Below are the code and all the weights of a small trained network. Each question names an input and a target symbol and asks about switching units off, where a switched-off unit gives its printed mean instead of its output.

import numpy as np


def w(rows, s, z=0):
    codes = np.array(rows[::2]) - 128.0
    scale = np.full(codes.shape[1], s)
    scale[-1] = z or s
    return codes * scale


def f(y):
    return np.maximum(y, 0)


def softmax(a):
    e = np.exp(a - a.max(-1, keepdims=True))
    return e / e.sum(-1, keepdims=True)


def log_softmax(a):
    a = a - a.max(-1, keepdims=True)
    return a - np.log(np.exp(a).sum(-1, keepdims=True))


def net(x, mask):
    ids = ['ΔΛαβζηψω'.index(c) for c in x.split()]
    T = len(ids)
    res = E[ids] + P[:T]
    u = 0
    for l in range(2):
        q, k, v = (res @ M[l].T for M in (Q, K, V))
        z = softmax(np.where(np.tri(T) > 0, q @ k.T / 4**0.5, -1e9)) @ v
        res = res + np.where(mask[u], z, O[l][:, -1]) @ O[l][:, :-1]
        u += 1
        y = f(res @ A[l][:, :-1].T + A[l][:, -1])
        res = res + np.where(mask[u : u + 8], y, B[l][:, -1]) @ B[l][:, :-1]
        u += 8
    return log_softmax(res[-1] @ U[:, :-1].T + U[:, -1])


Q, K, V, O, A, B = {}, {}, {}, {}, {}, {}
E = w([
[214,179,152,217,136,140,84,223,146,112,162],'Δ',
[189,129,119,65,84,240,197,111,91,105,149],'Λ',
[128,136,213,79,160,174,149,138,116,83,151],'α',
[149,97,115,124,127,142,181,107,199,121,178],'β',
[68,191,167,143,166,119,188,152,249,211,99],'ζ',
[188,120,117,197,81,184,209,227,173,76,75],'η',
[146,191,158,205,58,153,73,170,142,60,61],'ψ',
[184,137,202,140,94,207,44,128,91,221,54],'ω',
],0.018)
P = w([
[75,121,127,27,85,200,75,177,198,115,174],'0',
[207,153,194,102,145,191,135,121,224,113,177],'1',
[71,157,161,208,84,136,103,148,111,161,216],'2',
[99,91,109,107,170,206,123,179,165,100,115],'3',
[199,141,187,112,132,167,129,102,199,110,127],'4',
[104,170,152,210,110,110,134,171,93,190,171],'5',
[98,82,99,97,172,159,124,165,155,113,95],'6',
[192,131,176,119,119,135,147,79,192,102,81],'7',
[116,162,125,198,118,85,149,161,87,209,133],'8',
[85,82,92,94,180,126,135,139,151,128,49],'9',
[183,125,170,110,129,82,153,76,179,105,64],'10',
[131,141,121,181,94,66,154,154,62,221,86],'11',
[102,61,76,89,199,94,141,128,121,130,21],'12',
[165,116,135,123,109,63,173,35,182,93,4],'13',
],0.014)
Q[0] = w([
[224,142,167,107,122,162,134,74,251,111,74],'L0H1',
[154,155,134,114,140,94,147,96,151,93,138],'L0H1',
[206,185,173,121,89,84,121,89,137,132,138],'L0H1',
[33,128,33,165,100,70,49,100,47,154,173],'L0H1',
],0.012)
K[0] = w([
[155,96,80,141,114,10,158,95,25,175,2],'L0H1',
[116,146,80,132,110,14,154,138,138,137,104],'L0H1',
[101,88,62,193,150,35,70,88,139,158,84],'L0H1',
[127,174,120,151,113,236,90,140,209,147,203],'L0H1',
],0.0091)
V[0] = w([
[218,149,92,116,73,128,21,148,97,96,94],'L0H1',
[144,167,97,135,104,113,153,206,113,122,74],'L0H1',
[110,255,149,99,185,169,63,92,66,40,147],'L0H1',
[155,98,131,109,141,184,130,127,48,208,86],'L0H1',
],0.0069)
O[0] = w([
[127,152,183,86,103,34,79,237,90,92,199,4],'L0H1',
[161,129,80,102,73,202,67,192,185,155,64,145],'L0H1',
[157,236,56,51,161,77,136,108,123,97,89,197],'L0H1',
[189,108,190,162,201,163,166,180,3,144,110,209],'L0H1',
],0.008,0.0016)
A[0] = w([
[64,54,197,62,123,100,133,61,132,41,138,160],'L0N1',
[196,153,133,146,82,87,35,184,126,73,128,144],'L0N2',
[174,153,51,168,98,98,166,121,60,105,163,6],'L0N3',
[118,138,125,180,145,148,175,181,112,108,145,127],'L0N4',
[145,81,175,167,119,144,162,128,165,55,168,110],'L0N5',
[109,114,64,120,205,186,104,157,114,121,84,111],'L0N6',
[175,175,153,80,168,69,150,22,141,129,105,11],'L0N7',
[1,104,146,142,105,138,162,219,123,120,150,55],'L0N8',
],0.0084,0.0018)
B[0] = w([
[147,217,2,179,133,93,103,101,158,111,102,251],'L0N1',
[100,146,112,85,206,154,196,131,171,187,175,248],'L0N2',
[55,185,174,138,60,198,73,57,229,97,163,142],'L0N3',
[103,81,184,63,74,127,91,76,137,159,139,195],'L0N4',
[206,138,175,163,135,50,89,103,167,191,139,255],'L0N5',
[110,136,12,80,84,105,113,131,173,132,183,207],'L0N6',
[95,153,214,122,156,167,140,90,140,48,41,232],'L0N7',
[171,88,101,158,107,79,22,86,112,123,159,176],'L0N8',
],0.0078,0.0065)
Q[1] = w([
[2,137,137,73,73,77,199,159,135,104,199],'L1H1',
[130,140,106,122,189,70,247,92,117,141,159],'L1H1',
[92,137,174,188,28,164,112,81,90,89,149],'L1H1',
[77,173,137,101,115,166,36,130,81,160,117],'L1H1',
],0.0076)
K[1] = w([
[162,185,105,161,139,207,102,94,188,106,242],'L1H1',
[110,173,70,121,198,73,176,73,122,132,88],'L1H1',
[139,182,151,100,72,181,128,91,144,186,127],'L1H1',
[116,172,219,68,174,254,96,133,76,161,138],'L1H1',
],0.0068)
V[1] = w([
[202,120,149,177,128,206,89,111,123,31,245],'L1H1',
[10,207,122,254,93,154,93,207,62,156,98],'L1H1',
[75,154,58,207,134,216,162,226,54,159,76],'L1H1',
[169,146,128,136,77,130,111,139,130,24,61],'L1H1',
],0.0046)
O[1] = w([
[150,59,80,119,96,6,99,84,133,145,30,143],'L1H1',
[98,111,214,159,80,154,204,124,254,11,208,2],'L1H1',
[161,140,90,95,136,30,76,69,237,130,221,15],'L1H1',
[124,114,213,49,110,4,133,178,159,151,137,128],'L1H1',
],0.0063,0.0082)
A[1] = w([
[126,219,146,179,114,125,141,162,123,208,197,123],'L1N1',
[77,111,211,87,163,68,212,129,119,201,29,4],'L1N2',
[99,120,42,196,113,129,77,64,151,154,183,196],'L1N3',
[92,64,88,118,238,117,11,173,128,147,66,101],'L1N4',
[92,147,44,44,145,87,135,113,98,128,155,142],'L1N5',
[144,101,102,189,197,137,106,169,200,200,145,72],'L1N6',
[37,83,43,112,3,141,75,199,139,171,158,57],'L1N7',
[8,92,139,73,135,176,84,228,134,123,200,12],'L1N8',
],0.0067,0.0033)
B[1] = w([
[168,135,79,141,76,42,118,92,121,55,114,203],'L1N1',
[161,130,101,132,112,180,106,140,102,88,222,255],'L1N2',
[101,134,127,75,48,181,174,196,135,137,161,197],'L1N3',
[116,145,182,130,26,112,156,137,203,76,120,235],'L1N4',
[54,133,90,179,130,132,103,187,96,194,184,203],'L1N5',
[153,101,195,78,221,68,113,116,101,89,137,236],'L1N6',
[255,70,79,110,183,137,227,23,66,149,202,174],'L1N7',
[186,73,158,147,151,97,59,70,150,179,76,153],'L1N8',
],0.0089,0.0083)
U = w([
[112,53,175,85,98,138,46,149,143,171,69,174],'Δ',
[152,101,95,150,140,153,86,135,135,151,153,9],'Λ',
[118,130,98,111,138,144,159,233,172,180,95,247],'α',
[149,170,138,152,2,125,112,110,152,177,179,60],'β',
[164,87,106,69,121,113,158,111,132,66,98,2],'ζ',
[138,118,152,160,171,164,184,179,43,213,161,202],'η',
[134,111,136,166,156,204,124,125,165,188,166,29],'ψ',
[129,135,117,187,146,70,139,32,89,255,89,213],'ω',
],0.0069,0.0033)

Each question gives the input, a string of symbols that net reads in full, and the target symbol t.
The units are the heads (4 rows each of Q, K, V and O) and the neurons (one row each of A and B). Each row of codes is followed by its name. A weight is (code - 128) times the scale printed after its matrix; where a second scale follows, it is the last column's (O, A, B and U).
mask holds one flag per unit, layer by layer, with each layer's heads first. A switched-off unit (its flag False) gives its mean, the last column of its rows in O or B, instead of its output. The means were averaged over made-up inputs and are rounded, as every weight is.
A unit's drop is (log p(t) with every unit on - log p(t) with that unit switched off) / (log p(t) with every unit on - log p(t) with every unit switched off).
The circuit of an input: a set's keep is (log p(t) with only the set's units on - log p(t) with every unit switched off) / (log p(t) with every unit on - log p(t) with every unit switched off). Starting from the 12 units with the biggest drops (on a tie, the unit counted first), units are removed one at a time, each time the one whose removal leaves the highest keep (on an exact tie, the one counted first), for as long as the keep stays at least 0.8.
units of the circuit, in order: the units of the circuit, biggest drop first
most important unit: the unit with the biggest drop
top k neurons: the k neurons with the biggest drops, biggest first
top k neurons in layer l: the k neurons of layer l with the biggest drops, biggest first
input α β α α α α η Λ, target Δ: units of the circuit, in order	[L0H1 L1H1]
input α ζ α α β, target ω: units of the circuit, in order	[L0H1 L1H1]
input α β α ζ α β β α ζ β β, target ψ: units of the circuit, in order	[L0H1]
input α Δ α α α β α α, target ω: units of the circuit, in order	[L0N1 L0H1 L0N5]
input β ω α ζ β, target ψ: units of the circuit, in order	[L0H1 L1H1]
input Λ β α η ζ α Λ β α β α β, target η: units of the circuit, in order	[L0N1 L1H1 L0N5]
input α α α β ω α η α Δ, target β: top 2 neurons in layer 1	[L1N1 L1N3]
input β α β ω ω, target η: top 3 neurons	[L0N2 L0N1 L0N6]
input α β α ω ψ α α ψ β α Δ, target ω: units of the circuit, in order	[L0H1 L0N5 L1N2]
input α ψ α Δ α ω α β ζ, target β: units of the circuit, in order	[L1N2 L1N1]
input β α α α ω β α α η, target β: top 3 neurons	[L0N3 L0N4 L0N2]
input ζ ψ ζ ω ψ, target η: top 3 neurons	[L0N2 L0N1 L1N4]
input α α ψ η, target ζ: units of the circuit, in order	[L1N7 L1N6 L0H1 L1H1]
input Δ β ω α α α ψ Λ Δ ψ ψ ω α β, target η: units of the circuit, in order	[L0H1]
input ω η ω Δ α α ζ ζ α α Δ, target ζ: top 3 neurons	[L1N1 L0N2 L1N6]
input ζ β β α α ω ζ, target Δ: top 2 neurons in layer 0	[L0N8 L0N1]
input α α α η β α ζ α, target ψ: units of the circuit, in order	[L0H1 L1H1]
input α α η β ζ, target Δ: units of the circuit, in order	[L0H1 L1N6]
input α ω α ω β α ζ α α ζ ψ, target α: units of the circuit, in order	[L0N2 L0H1]
input ω β β β β Δ η, target ζ: top 2 neurons	[L1N7 L1N6]
input α ψ ψ β α η α β Λ α β β Λ, target η: top 3 neurons in layer 1	[L1N5 L1N7 L1N1]
input α α β Λ, target η: most important unit	L0N6
input ζ α ζ α β β ω β α α α Δ, target β: top 2 neurons	[L0N3 L1N3]
input α β β, target ω: top 2 neurons in layer 1	[L1N2 L1N4]
input α β α β ω η ζ, target ζ: top 4 neurons in layer 1	[L1N7 L1N6 L1N4 L1N5]
